Each row has a hidden value; after the row comes its band, the name of the range that the value falls in. Each part has its own.
[ -70  -44   54  -23 -283 -126   11   62  159  140  216  278   24   52
 -154   56  -23  105 -219 -227    4    9  114   61   79   96  -47  -97
   88 -129  -26   12   72   91  -32  100  -98   73 -183  114  -40] -> libep
[-197   38   75  333  105  219  168  384  -89 -240   44  110  350  -83
  131  107  -57  291  449 -182  360 -390   84  170   10   28   95  199
  -97  279 -331  150 -420   91  377 -211    8   31  -10   56   29] -> gesor
[-166  115   88   87  122  128   16  215 -182  -80  198  -60  240   -8
   56  -90  -73  208  148  -47  101 -280   36  191  137  -21  115  179
  -78   37 -224    1 -240   -8  123 -176  -61  -89    7  105  -24] -> teke
[-102   32   99 -178  -52 -115 -115   90  -65  106  191   -7   88   43
 -112  -40  -48  100    3   33  -35  -36  123   86   49   10   19    9
  -88  -17  -31  -52    5    9 -169  -33  -19  -48  -24   76 -128] -> Zofov
[ -16   -4  -48 -105   38 -176    9  173    0   98   91 -125  101 -145
  -25   -7  -53  -26  -40   58    2    4  198   59   63  -36 -108  138
  -67  120  132  114  -37 -165 -154  -17  160  -26   59   21  -85] -> gesor
[ -24  135 -170  192   59  208  -77  -10 -210 -157   17 -464  306  -24
  -43   62 -172  -52  150   91  214  -86  -73   60   40  -53  175   32
  -68  194  -82   -9 -139 -109   84  -43  201  -60   95   65  246] -> gobes
[-102  288 -149  112 -274   70 -197  -87 -235   18  164  -39  120   82
   62  166  -49   25   92  -31  193  -77   24  151  -26   50  209  -64
  -51   77 -179 -134   36   53 -107  415  -80   -7  -78  181   53] -> libep
[-170  131  193  -85  162  105  -79  153 -176   -2    3 -409  215  -17
   54 -218 -256   65 -228   36 -165  -98  -30  143  145   43  150  -61
  116 -309  -58   50 -176  -50  -36 -380 -163 -281  -13 -102 -111] -> Zofov
[ -61 -147    1  -42  -38  -77   55   42 -110   28  208   -7    0 -108
  -30  129   17   46  -18 -125   22  -42  205  144  -37   15  -63   21
   92   56  128   17   -4   41   79   68   -8 -111   43   26  -41] -> gesor
[  40 -133   -4   40   57   40   62   48  -47  -23   88 -188  121  -58
 -155   49  -86   44  -82   -2   22  -32   58   18   42  -11  -23   48
   66  -27   63   42  -61  -48  143 -184  119  -78   42    9  149] -> gobes
[ -74  118   -7   30   72   98 -109  -18 -271  -59  128 -259  168   33
  -39    2  -87   41   21   91   44  -97   -5  119   83  -51  163   73
  -50    3  -84  -72  -99  -50    0  -39   -7 -150   31   80   55] -> teke
[ -19   80 -196  162 -250  185  -37  -58 -195 -114    1 -267  148   53
  -64  197 -168   63   28  -49  214 -127   31   48  -99  105  157 -156
   80  -37  -28  -67   22   81  168  161  -29  -35  -29   44  203] -> dofu
[-288  149  243  345 -230  235   -9  383  237 -124 -112  553  471  132
  -57  302   -9  341  382 -319  425 -174  -20 -158 -120  275  198 -156
 -175  272 -779  114 -319  289  329  -97  122  192 -264   44   52] -> teke
[  33 -206  227 -126  224  -21   70  146  -19   27  106 -123  114  -11
 -217  -93  -77  126 -176   89 -176  -44   79  -17  113  -30  -61  116
   27 -195   44   53 -127  -69  104 -467   82 -142   22  -41   37] -> teke
[-257  127   47  128  161  175   90  372 -210 -178  445   30  330   18
   61 -261  -61  421  549 -114  301 -590   57  376  241 -118   99  390
 -266  259 -312  -66 -344   34  204 -244 -102   61   73  291  -55] -> Zofov
[ -58   55  -16    9  -94  -39  -99  -13 -243  -48  227   65   22  164
 -186   24  -27  252  202  109  161 -210   61  205  103 -109  119  184
 -161    0  -39 -150  -30   85  -87   47 -231   25  -66  226  -40] -> Zofov
[ -56   51  151   40  -97  199  -62   55 -196   35  114  -85  153   13
  146  161  -89   99   19  -89  -33 -118   74   79 -186  188  134 -184
  158 -177 -197  -61  -87  131  183   30  -17 -147  -29  -36  124] -> libep
[ -91  317 -305  121 -318  -21 -116  104  141  -43  -91 -301  361   35
  -57    2 -287 -150   33  -13  281    1   11   11   99   32  108 -154
 -167  232   -1  113  -24 -154 -259  185  173  229 -105  108   51] -> dofu
[-109  390 -208  105 -104  -67 -175   62  -22    8    1 -135  238   81
 -147 -107 -145    4  -94  129  205  -21  -81   44  321 -100  161  166
 -238  109 -161   23  -36 -200 -321  102   -3   78 -125  210  -37] -> teke
[-101   30   83 -220 -222  140   89  606  461  346  304 -124  515 -260
  197 -163 -188   91  121 -393   -9 -159  235 -175 -249  458 -252 -354
   64  151 -358  105   12  -50  205 -113  740  168  170  -68  205] -> gesor
[ -55  186 -170  209 -251  191 -146 -165 -226  -77  118 -136  147  124
  -82  190  -92   44   26  -51  224  -71  -75   85   -6   47  243 -111
   22   11 -181 -151   35   87   75  273  -58  -30  -77  163  218] -> libep
[  14 -105   18  123  -28  146   27  -33 -111  -73  118 -139  135   18
 -124  135  -79   64  -18  -65   70  -62   11   48  -24   29   72  -51
  101  -44  -34  -27  -70   58  228  -94   51  -75   -3   38  216] -> nim
[ -72  344 -241   48 -145 -113 -163   11 -165   90  114  -85   92  -29
   35   32  -38  -24  -28   99  169  -25   71  134  150  -65   97  180
 -158  143  -62  -22   44 -164 -309  361  -14    3  -43  201  -72] -> nim
[ -56   40  -35  -13  -68 -106  -89    1 -418  -34  378  299  -99  140
 -118  138  162  383  454  155  248 -331  200  286   29 -164   85  410
 -287  162  -88 -237  -21  131  -67  252 -267   23   -7  330 -117] -> Zofov
[ -73 -100   42  -28  -36  -56   33   40  -63   54  246   43   45  -83
  -24  101   27   29  -47 -147    0  -19  167  130    0   21  -42   13
   71   54   41   11  -17   27   63   57   25  -90   11   55  -26] -> nim
[-103 -438  219 -327 -396 -372  201  237  485  407  516  655 -129 -166
 -110  101  152  116 -263 -603 -177   95  451   51 -131  272 -430 -265
  267  -48  160   83  239  218   67  164   88  110  -92   29 -200] -> gobes
[ -25  160 -179  298 -110  128   15   23 -207 -157  208    0  140  127
 -101   -2  -96  249  188   12  317 -332  -50  246  217 -126  165  268
 -111   30 -125  -82 -131   11   93   65 -211  112  -98  301  156] -> libep
[   2  -50  156  -57   60  114  -38   52 -174    9   66 -204  102   69
 -149  -31 -136  186 -136   88  -98 -109    3   18   24   55   88  -14
   90 -309  -70  -63  -60   42  121 -291  -72 -179  -15  -26   97] -> Zofov
[-188   97  205  236 -193  170  -38  248   99  -63  -61  409  327  110
  -48  298    4  264  256 -199  285 -117   25 -113 -138  222  166 -125
 -105  148 -573   56 -220  232  242  -25   78   96 -204   30   59] -> teke
[ -73  322 -204  145  -85   86  -74   84  -52   20   38 -212  225   20
 -123 -126 -162   94 -238   28  158  -95 -109    6  288    2  140  131
  -59  -75 -223   -3   -4 -161  -58   13    4  -32  -79  164  100] -> libep
[ 100 -475   80  285  -38  375  159 -165   17 -296   84 -232  223  130
 -431  244 -165   94   36 -211  141  -51 -134  -61 -105   59   88 -290
  257  -79   22  -49 -119  243  659 -426  153  -14    1  -28  562] -> gobes
[  67 -292  249 -326  474 -207  128  229    8  109  170 -219   53 -130
 -287 -290  -31   89 -330  221 -341    5  162  -24  278 -159 -217  359
  -44 -187  225  117 -117 -272  -31 -667  174 -226  130  -56  -99] -> teke
[ 125  -55 -189 -143 -254 -132 -167 -310 -150  152   28 -340 -128   -5
 -208  217  -92 -202 -401   98 -109  277   90  -33  -93   45    9 -236
  202 -194  331  -90  307  -41 -196  298   32 -161    6  -27  119] -> gesor
[-121 -363  213 -290 -327 -357  175  204  392  360  528  630 -121 -138
  -86   69  161  111 -256 -543 -171   69  414  108  -54  201 -366 -171
  212  -36  134   66  188  178   26  164   22   79 -105   76 -229] -> nim
[  58   15 -253  214 -332   18 -121 -275 -209 -202  -42 -182   47  186
 -200  343 -150  -77  168   85  288    3   23  131  -84  -79  196 -145
  -34  108  220  -71   21   98  -68  305 -132  120 -116  126  176] -> dofu
[ 172   -5 -264 -349 -270 -264 -290 -488 -348  254  354 -329 -305  115
 -314   60   -1 -151 -396  263 -202  221  116  110   38 -111   12  -51
   63 -250  448 -335  487  -87 -432  487 -100 -163   51  195   54] -> teke
[ -23  121    2  158 -376  -76  -68  -26   99   72 -114  296  -21  194
 -262  155 -104  178 -396  -70   86   49  -44  -40  143  103  119  -93
  110 -374 -128   31   71  122  -84   98 -347   59 -371   86   -3] -> teke
[  87  -89 -326 -123 -401 -177  -97 -232  -84   78  239  -89  -88   66
 -316  230    2  -47  -28   18  149   80  200   17  -88   -8  -49  -98
  -50  130  283 -174  329   22 -142  454   97   92   16  187  108] -> dofu
[-106   76   57  -48  -73  -22 -103   72 -237    4  208   74   46  110
  -97   18  -20  277  190   70  114 -217   99  178   38  -27  108  141
 -132  -26 -121 -129  -42  103  -61   21 -203  -37  -45  161  -97] -> Zofov
[-103  -27   97 -127 -154 -110  -36   83   23  140  264  150   39   25
 -101   -1   -8  116 -121 -139  -48  -34  145   93   49   72  -30  -48
   33  -89  -36  -38   47   66  -57   48  -61  -28  -78   91  -92] -> teke
[-110 -255   54 -170 -225 -215  127  156  169  173  354  280  -28 -135
  -69  105   68   79  -69 -359  -15   -8  332  110  -74  127 -229 -109
  127   81  144   53  100  117   66  138   59   21   -5   42 -132] -> gesor
[ -82  -16   61  -95  -23   36  -70   -6 -249   33  249  -65   18   59
 -139   -3  -19  216  -38    6  -10 -141   71  117   37   20   80   48
   22 -146  -77 -158   34   89   67  -37 -130 -177   15   94   -9] -> Zofov
[ -99 -242   -2 -133 -354 -218  133  136  272  149  269  303   -7  -65
 -172  121   17   80 -163 -387   30   21  302   36  -50  163 -213 -191
  124   28  146   65  148  135   66  143   33   98  -94   51 -109] -> dofu
[ 130 -184   32  145  -66    2   58  -83 -187 -174 -209 -132  -36  100
 -175  285 -156   61  -88  153   35  -31   96   55  -74  -38   84  -22
  126 -258  272   84 -118   78  106 -147 -241  -59 -144  -82   91] -> dofu

[  32   57  299   88 -129  -45  522   41 -450  -55   12  153   13  260
 -623  307  205   71   36  -99  -43 -302   17 -264  320  196 -112  210
 -117  525  325  123  108  106  -97  426   26 -305  -89  -47  138] -> Z
[ -46  492 -324 -277 -101 -237  391   11 -239 -144   39  506   91  124
  -64  205   26   21 -340  -71   88 -293 -166 -260  224   70   77  348
   47  195  -41  106 -302  265 -212    9  -81   60 -263  209  268] -> V
[ 243  377 -396 -314  -96 -398  242  -31   87 -323  194  300 -183  113
  112   49   15   27   64   73   37  124 -488 -372 -152  -18  398  239
   98  200  -82   87 -123 -186 -282   89  130  -11  -62  264  149] -> R
[  -6   46   35 -128  123  390 -193   26  228 -204  416 -361   86 -337
   15 -145  387 -640 -103  185  -88  205 -114 -111   -1  223  216 -426
   99 -334   -6  -19  268 -105 -439  -56 -169  118  -24   15  182] -> R
[-208   72  -13  282  214  215   92  105  -61  465   -6  383 -548   -2
  152  236 -635  128   53    4   77 -612  259    7   79 -319 -222  478
  359  160  -99 -142 -350  138  197 -188   12 -141   61   62 -128] -> Z
[ 223 -445  267  -70 -265  262 -131 -251 -174 -499 -381 -515 -322   68
  407  250  257 -262  613  106  415  311 -290   34   39  434  -92 -346
 -662  213 -177   68  202 -321 -409  237  -55  -68  265 -214  133] -> J
[-112  157 -611  387  367 -209  434  385 -108  483   88  445 -644  110
 -134  132 -724 -265   45 -105 -178 -638   85 -112  225 -492 -177  408
  386  491  122  -80  -79   43  332 -272  182 -626  -42  225  -56] -> J
[ 283   44   31  -48  -29   17  276   66   71 -121  453 -297  -67  -81
 -446 -181  348 -399  115  128 -208  223 -239 -355  104  235  305 -185
    9  136  338   43  324 -306 -194  208   66 -203 -177  110  104] -> Z
[  58  576 -388 -357 -160  -16  251 -121 -172 -196 -198  393  185  199
  -23  -13  191  116 -373  -22   70   42 -143 -200    7   43  346 -151
  -94 -138 -170  191 -373  130 -355  126  -57  438 -284  236  367] -> F
[ 193  336 -755   52   53 -504  494  150 -167  102 -237  551 -570  308
  214  131 -577  230  -49  -27  166 -407 -265 -361  -37 -227   22  476
   29  540 -186  185 -240  -99  210   45  301 -272 -228  341  189] -> F
[-252   25  245  402  247   22  461  266 -185  613  453  427 -304  -49
 -507  269 -467  -58  -19 -173 -261 -805  412  -17  350 -280 -292  885
  522  423  330 -184  -41  278  441  -56   22 -627  -20   -2 -283] -> V
[ 127  377 -499 -203   41   -2   38  -41  186   37    7  277 -254  -37
  408 -140 -229   42 -164  106  100    7 -152 -153 -221 -129  339   79
  127 -199 -337   59 -312 -116  -82 -105   69  266 -187  282  147] -> U
[  43  389 -251  -31  155   41  190   95  138  188  279  286  -84  -20
 -188 -150  -64  -19 -247   33 -215 -105   30 -204 -133 -206  352   87
  347 -107  -22   48  -82  -41  -21   48  113   64 -172  220   79] -> U
[  74  -43 -507  339  261 -364  553  385 -175  356    5  449 -808  135
   99  279 -844   21  241  -28   34 -689  -55 -231  141 -257 -301  640
  187  732   42  -25   12  -97  410  -52  244 -820  -49  190  -18] -> J
[  77  -55   46  117  -23   46  285  -16  -61  231  191    9 -240  -15
 -208  -22 -114 -266  241 -130 -152  -65  120  108  170 -106   90  328
   25  138  163  -98    2  -78  208    1   42 -329   -6   21 -211] -> U
[ 267  192  -62 -565 -315  417 -163 -340   46 -577 -188 -343  354 -107
  337 -229  696 -216 -161  184  236  657 -270  -67 -157  540  487 -778
 -531 -590 -327  206  -35 -179 -675  245 -220  697 -215   54  458] -> E
[ -99   50  144   53   55  572    8  -29 -224 -100 -271 -105  198  128
 -331   28  392 -219  -84  -38 -138  105  231  112   -6   41  131 -752
 -186 -244  -17  132  158   55 -411  326 -105  185   98 -125  269] -> Z
[  57   74  -54  -85 -151 -336  538   64 -449 -303  -45  269  -23  240
 -242  412  105  -74   78 -140   85 -274 -224 -222  297  220 -147  354
 -223  600  143  137  112  122 -162  298   -8 -447  -38    6  208] -> R
[ 235  303 -509  -34  -79 -345  180 -100   34  -71 -131  197 -476  281
  125  -23 -190   -8  181  -12   87   77 -365 -252 -104 -265  321  196
   -3  324 -127  108 -232 -262  -39  -27  294   11  -24  260   27] -> F
[-211  154  194  112  199  593  231  158 -173  326  134  186  201  -83
 -495  -17   71 -118 -289  -47 -317 -271  494  103  129  -44   44 -289
  216 -322  162  -38    8  245  -95  178 -205   16 -109  -28  125] -> Z
[-133  191  180   22   77  155  372  133 -213  273  107  581 -173   42
 -141  325 -348  415  -87    7    1 -586  236 -141  101  -41 -119  474
  293  164   36  -71 -291  236   18  148  -82 -135  -73   50   46] -> J
[-130  -48  326   28  -53  121   87  -52 -147   76  147  132 -257 -121
  195  361 -186   10   37   31  285 -487   48  -95  258  191 -306  650
   67  266  -64  -82 -187  183    6  -63 -130 -125  -21  -58  -38] -> V
[-146  346 -153  -52  127  348  150   66   44  353  304  220   11 -222
 -120 -158 -127 -254 -339   14 -163 -231  249   10  196  -94  139   59
  326 -355   61 -126 -316  203   -9 -242 -207  176 -285  187   35] -> L
[ -78 -118  352  364   29   46  520  167 -461  201   96   37 -135  166
 -706  309   33 -150   49 -137 -110 -535  200 -179  462  117 -342  320
  -24  626  420   58  247  145  141  305   42 -562  -74 -109   22] -> L
[ 231  184  -46 -593 -268  391 -213 -312   98 -650 -104 -316  383 -131
  350 -180  728 -260 -124  183  188  681 -306  -49 -214  504  512 -774
 -457 -597 -340  182   35 -175 -752  241 -228  643 -109   27  442] -> V
[ 193   97  -43  -79  -45  126  302  -10  -77   62  -23  166  -70   47
  -48  -55  -29  151   -3    2  -48    9   71  -50 -133   62  231   22
  -86  -74  -74   92  -11 -115   23  322   47  -34 -141   84  105] -> E
[-236  184  -45   -8    2  267  276   16 -489   46 -556  615  -42  307
   41  447 -241  356  -80 -152  134 -454  284  152   83 -112 -182   -9
 -118   71 -217   64 -357  359 -192  214 -145   45   97  -50  232] -> J
[ 164  -21 -280  270   74 -376  860  352 -479  156   -4  298 -311  274
 -536  231 -273  -67   86 -151 -143 -513  -22 -292  333   42 -234  363
 -106  789  357  147  291  -20  294  363  184 -860 -220  111  153] -> Z
[ 392 -143  248 -385 -335  -45  157 -211    7 -581  240 -312   49  -60
   29   33  502 -224  451   91   66  538 -433 -135  -55  477  345  -75
 -368   48   84   31  257 -346 -422  366  -72 -117   73  -41   74] -> R
[ 297  -82  170 -220 -247  260   -1 -197    8 -451  163 -673  144 -116
 -181 -202  740 -609  133  143   38  554 -314 -192  145  534  298 -585
 -433  -98  153  120  339 -311 -476  220  -96  145 -141  -25  233] -> L
[ 423  -29 -300 -315 -203   99  -46 -214  203 -324  -12 -403 -184 -141
  458 -303  218 -384  236  159  168  588 -368  -53 -161  291  426 -354
 -405 -256 -226   78   65 -452 -238   43    3  177 -137  139  149] -> E
[  49  167  367 -143 -323  -38  368 -205 -393 -186  -80  193  136  260
 -369  294  330  218   -6 -116  120 -130  -41 -179  238  248   36  330
 -222  339  118  132 -144  146 -191  378  -21   47  -91  -48  108] -> E
[  30  -32  360   96  -83  106   34 -139   68  161  312  -37 -441  -47
  -68  125 -144  -46  367   59   55 -129  -45 -117  144  -59   39  504
  216  235  155 -188 -224 -113   14 -104   30  -79  100    9 -281] -> Z
[ 286 -107 -447   51   50 -155  174  137  -35 -302  -60 -311 -424   71
  102   10   60 -508  250  130  107  112 -442 -327   60  186   37 -337
 -289  420    0  167  397 -387 -221   97  173 -369  -40  108  288] -> J
[ 244 -131 -276 -160  -50  103 -301 -188  313 -377   37 -441 -360 -128
  516 -157  139 -627  495  115   91  592 -410   90 -218   -5  376 -369
 -206 -178 -241  -46  137 -458 -358 -153   35   35  264   41  -25] -> R
[ 115   88 -294 -115  -15  220 -188 -112  120 -243  -98 -280 -237  -48
  307 -108  151 -439   94  154  153  277 -273 -107  -41   79  223 -474
 -165 -139 -195   59  -21 -233 -396 -113  -19  248    0  101  207] -> Z
[-425  308   33  -14  228  663 -155  -27   72  477   58  483   11 -218
  211   27 -347    5 -305  -71 -108 -357  572  399  -33 -377   75  118
  454 -657 -282 -227 -552  405  -30 -313 -296  378   54   28 -101] -> V
[ 127    1 -508  270  259 -165  375  294  -94  228 -160  346 -668  182
  135  141 -638   79  207   15   -9 -393  -44 -169 -123 -282  -71  179
  103  430 -104   64   64 -201  217  110  263 -530   25  167   85] -> J
[  17   71  192 -297 -222  528 -326 -376  131 -167  -27 -246  -41 -198
  432  -79  224 -221  111  135  252  329  -54  132    8  200  244 -228
 -161 -490 -242 -106 -377  -54 -411 -174 -266  591   12   -4   19] -> L
[  23  -39  109 -202   79  588 -306  -95  229 -201   71 -175   26 -258
  374  -89  190 -221   83  172    1  322   32  157 -340  109  302 -522
  -12 -607 -309  -39   85 -151 -445  105 -189  288  181  -58  134] -> R
[  49 -262   31  289   77   43  217  142 -140  107  166 -287 -474  -93
  -72  142 -152 -504  239   49   98 -319  -74 -178  375  179 -318  214
  -81  488  203  -31  250 -120  109  -63   27 -523  -66  -17   -1] -> Z
[-201   -9  379 -184    9  838 -400 -197  128  -25  104 -250  185 -398
  333  -44  279 -327 -181  139  135   83  263  237    7  261   68 -346
  -19 -695 -276 -102 -130  147 -394 -116 -386  515    9 -130  106] -> V
